Below is a small trained network, with its code and all its weights. Each question gives an input and a target symbol and asks what happens when units are switched off, that is, made to give their printed mean instead of their output.

import numpy as np


def w(rows, s, z=0):
    codes = np.array(rows[::2]) - 128.0
    scale = np.full(codes.shape[1], s)
    scale[-1] = z or s
    return codes * scale


def norm(h):
    return h / np.sqrt((h * h).mean(-1, keepdims=True) + 1e-5)


def f(y):
    return np.maximum(y, 0)


def softmax(a):
    e = np.exp(a - a.max(-1, keepdims=True))
    return e / e.sum(-1, keepdims=True)


def log_softmax(a):
    a = a - a.max(-1, keepdims=True)
    return a - np.log(np.exp(a).sum(-1, keepdims=True))


def net(x, mask):
    ids = ['αγδεημξστφω'.index(c) for c in x.split()]
    T = len(ids)
    res = E[ids] + P[:T]
    u = 0
    for l in range(3):
        q, k, v = (norm(res) @ M[l].T for M in (Q, K, V))
        z = softmax(np.where(np.tri(T) > 0, q @ k.T / 2**0.5, -1e9)) @ v
        res = res + np.where(mask[u], z, O[l][:, -1]) @ O[l][:, :-1]
        u += 1
        y = f(norm(res) @ A[l][:, :-1].T + A[l][:, -1])
        res = res + np.where(mask[u : u + 4], y, B[l][:, -1]) @ B[l][:, :-1]
        u += 4
    return log_softmax(norm(res)[-1] @ U[:, :-1].T + U[:, -1])


Q, K, V, O, A, B = {}, {}, {}, {}, {}, {}
E = w([
[85,56,176,110,160,68,84,86,156,87],'α',
[104,158,145,130,124,140,60,130,100,166],'γ',
[44,140,176,102,115,121,133,158,100,103],'δ',
[107,215,204,109,115,207,110,142,188,138],'ε',
[22,118,192,58,78,137,145,146,106,89],'η',
[130,130,118,102,87,87,22,184,123,49],'μ',
[98,70,133,112,126,197,171,85,129,14],'ξ',
[72,78,181,83,150,151,101,137,91,147],'σ',
[113,94,47,151,32,101,161,6,137,172],'τ',
[188,125,214,153,93,196,162,141,55,132],'φ',
[86,144,127,54,172,122,130,104,27,164],'ω',
],0.015)
P = w([
[2,121,61,195,197,182,99,159,71,156],'0',
[5,140,90,176,150,165,107,150,100,138],'1',
[47,153,91,166,149,150,119,147,108,125],'2',
[76,154,98,148,148,127,134,137,120,133],'3',
[100,151,109,134,131,126,127,134,134,134],'4',
[117,163,116,113,121,123,131,130,138,130],'5',
[134,158,124,100,114,124,130,119,147,131],'6',
[147,167,139,97,107,125,127,105,155,126],'7',
[172,168,145,74,104,114,115,89,157,117],'8',
[195,170,141,74,102,113,92,77,175,127],'9',
[184,166,159,69,89,118,82,70,182,122],'10',
],0.0078)
Q[0] = w([
[251,76,64,255,246,79,223,194,242,125],'0.h0',
[170,118,118,139,181,134,162,168,197,57],'0.h0',
],0.0068)
K[0] = w([
[1,100,98,161,180,143,135,229,56,189],'0.h0',
[56,173,61,119,138,151,114,105,66,161],'0.h0',
],0.0071)
V[0] = w([
[214,106,120,193,77,215,181,125,77,75],'0.h0',
[81,142,26,130,135,94,126,2,241,132],'0.h0',
],0.0047)
O[0] = w([
[191,75,106,75,60,254,72,78,29,3,4],'0.h0',
[108,62,18,77,124,86,166,43,243,127,181],'0.h0',
],0.0062,0.0021)
A[0] = w([
[68,214,205,27,150,162,68,191,100,45,239],'0.n0',
[134,214,13,95,140,146,44,58,134,129,56],'0.n1',
[179,2,40,166,35,96,161,9,210,143,12],'0.n2',
[133,183,71,164,64,102,72,210,207,85,250],'0.n3',
],0.0039,0.0016)
B[0] = w([
[125,113,1,137,134,189,135,109,132,191,255],'0.n0',
[112,103,105,97,135,179,222,87,125,153,156],'0.n1',
[96,132,27,168,51,135,145,143,100,138,157],'0.n2',
[157,96,40,134,149,141,185,155,138,145,197],'0.n3',
],0.0078,0.0081)
Q[1] = w([
[47,79,2,87,70,204,131,72,105,202],'1.h0',
[148,89,74,72,182,182,129,64,168,132],'1.h0',
],0.0096)
K[1] = w([
[220,142,111,106,56,121,154,104,220,98],'1.h0',
[160,152,103,149,2,99,192,58,155,117],'1.h0',
],0.0079)
V[1] = w([
[136,54,37,170,44,50,158,108,66,174],'1.h0',
[144,168,224,217,91,127,254,24,92,203],'1.h0',
],0.006)
O[1] = w([
[143,38,1,191,61,44,130,168,102,94,253],'1.h0',
[51,37,181,226,87,127,171,84,90,166,32],'1.h0',
],0.0094,0.0073)
A[1] = w([
[186,91,118,123,80,255,198,151,63,88,122],'1.n0',
[138,21,67,152,32,70,134,180,103,127,105],'1.n1',
[133,80,73,70,128,194,80,52,120,89,100],'1.n2',
[116,164,136,111,176,225,168,98,161,180,3],'1.n3',
],0.0071,0.0044)
B[1] = w([
[106,131,153,192,160,165,62,76,45,60,173],'1.n0',
[129,127,174,66,173,210,95,154,125,157,255],'1.n1',
[89,143,106,179,189,123,186,168,173,85,192],'1.n2',
[116,93,199,119,57,254,88,70,178,194,161],'1.n3',
],0.0094,0.0091)
Q[2] = w([
[87,172,151,131,224,44,215,20,182,219],'2.h0',
[23,2,12,224,68,19,142,88,156,152],'2.h0',
],0.0058)
K[2] = w([
[66,149,140,197,134,50,134,108,253,100],'2.h0',
[54,29,49,140,101,50,166,55,55,161],'2.h0',
],0.0072)
V[2] = w([
[174,254,116,230,58,103,216,88,193,110],'2.h0',
[37,121,139,152,214,76,27,92,201,62],'2.h0',
],0.0065)
O[2] = w([
[6,150,113,126,121,154,79,127,110,179,2],'2.h0',
[143,119,189,115,114,66,102,75,186,46,152],'2.h0',
],0.014,0.0059)
A[2] = w([
[142,60,56,162,79,172,155,159,97,176,39],'2.n0',
[156,153,175,187,26,181,16,196,51,100,141],'2.n1',
[151,70,80,169,119,111,158,109,63,75,7],'2.n2',
[115,71,119,224,18,162,2,143,30,106,51],'2.n3',
],0.0083,0.0019)
B[2] = w([
[62,164,165,98,120,102,87,103,139,130,254],'2.n0',
[187,231,192,97,22,82,186,125,68,173,165],'2.n1',
[167,145,171,155,120,140,170,14,98,139,208],'2.n2',
[134,172,172,194,2,34,79,157,86,98,189],'2.n3',
],0.0098,0.0068)
U = w([
[103,159,192,52,122,24,62,75,195,130,105],'α',
[141,152,115,235,193,109,72,124,150,208,54],'γ',
[74,139,150,186,167,99,212,234,136,168,178],'δ',
[114,161,171,55,127,219,99,96,160,223,199],'ε',
[93,128,153,74,81,142,247,195,143,121,18],'η',
[172,175,37,45,148,127,70,209,116,134,129],'μ',
[107,131,82,169,175,218,107,61,115,35,4],'ξ',
[217,10,181,154,132,168,184,200,136,172,148],'σ',
[24,95,53,170,68,118,77,113,108,162,161],'τ',
[162,172,208,139,63,115,88,200,42,127,187],'φ',
[193,111,88,124,135,103,254,69,83,214,113],'ω',
],0.0064,0.0026)

Each question gives the input, a string of symbols that net reads in full, and the target symbol t.
The units are the heads (2 rows each of Q, K, V and O) and the neurons (one row each of A and B). Each row of codes is followed by its name. A weight is (code - 128) times the scale printed after its matrix; where a second scale follows, it is the last column's (O, A, B and U).
mask holds one flag per unit, layer by layer, with each layer's heads first. A switched-off unit (its flag False) gives its mean, the last column of its rows in O or B, instead of its output. The means were averaged over made-up inputs and are rounded, as every weight is.
A unit's drop is (log p(t) with every unit on - log p(t) with that unit switched off) / (log p(t) with every unit on - log p(t) with every unit switched off).
The circuit of an input: a set's keep is (log p(t) with only the set's units on - log p(t) with every unit switched off) / (log p(t) with every unit on - log p(t) with every unit switched off). Starting from the 12 units with the biggest drops (on a tie, the unit counted first), units are removed one at a time, each time the one whose removal leaves the highest keep (on an exact tie, the one counted first), for as long as the keep stays at least 0.8.
circuit, biggest first: the units of the circuit, biggest drop first
unit that matters most: the unit with the biggest drop
k most important neurons: the k neurons with the biggest drops, biggest first
top k neurons in layer l: the k neurons of layer l with the biggest drops, biggest first
input ξ ξ σ μ μ α φ, target φ: circuit, biggest first => 1.n0, 2.n3
input ξ μ η ε ε ξ ε μ φ σ, target φ: circuit, biggest first => 0.h0, 2.n3
input δ α ξ μ σ μ μ τ μ τ σ, target τ: circuit, biggest first => 1.h0
input γ μ τ φ τ σ ξ η, target ξ: top 2 neurons in layer 0 => 0.n2, 0.n0
input μ ε μ φ α δ σ δ, target α: circuit, biggest first => 0.h0, 1.h0, 2.h0
input σ ω ξ ω ε ω ξ τ φ, target φ: circuit, biggest first => 2.n3, 1.n0
input η ω σ τ σ γ, target τ: 2 most important neurons => 0.n2, 2.n0
input φ τ μ σ δ γ δ σ α α, target σ: circuit, biggest first => 1.h0, 1.n1
input τ ε ε σ μ σ, target σ: circuit, biggest first => 1.n1, 2.h0
input μ ε φ σ ε ε τ μ, target τ: top 3 neurons in layer 0 => 0.n0, 0.n3, 0.n1
input μ η ε ω μ σ ω μ ξ δ, target ξ: 2 most important neurons => 1.n2, 1.n0
input φ δ δ ξ ξ ε φ τ, target φ: circuit, biggest first => 0.h0, 2.n3, 1.n0
input α α ω η δ μ τ η ξ μ ε, target ξ: 2 most important neurons => 1.n1, 1.n0
input η τ η α, target τ: 2 most important neurons => 0.n2, 0.n1
input α ε ξ ξ τ γ ε τ μ τ, target τ: circuit, biggest first => 2.h0, 1.h0
input α τ δ ω ξ ε η, target ξ: top 2 neurons in layer 1 => 1.n1, 1.n0
input α σ μ γ η σ μ δ ε τ η, target τ: unit that matters most => 1.h0
input ω ε α τ ε μ ε γ φ ε, target φ: top 2 neurons in layer 2 => 2.n3, 2.n1
input σ α α ε α ω, target α: circuit, biggest first => 2.h0, 0.h0
input η μ σ ε ε ε δ σ τ ξ, target τ: circuit, biggest first => 1.h0, 2.h0
input ξ μ ξ ω γ, target ξ: top 3 neurons in layer 1 => 1.n2, 1.n0, 1.n1
input μ μ φ δ ε μ ε α σ, target α: 3 most important neurons => 0.n0, 1.n1, 0.n3
input α μ α η σ ω, target α: circuit, biggest first => 0.h0, 2.h0
input ω ω δ, target δ: circuit, biggest first => 0.h0
input ξ α α, target α: top 2 neurons in layer 0 => 0.n0, 0.n3
input γ ω α η τ ε, target τ: 2 most important neurons => 0.n0, 2.n0
input α ε μ τ α ε ε γ, target ε: 4 most important neurons => 1.n1, 2.n0, 0.n2, 1.n0
input δ ω μ τ μ, target τ: most important neuron => 2.n0
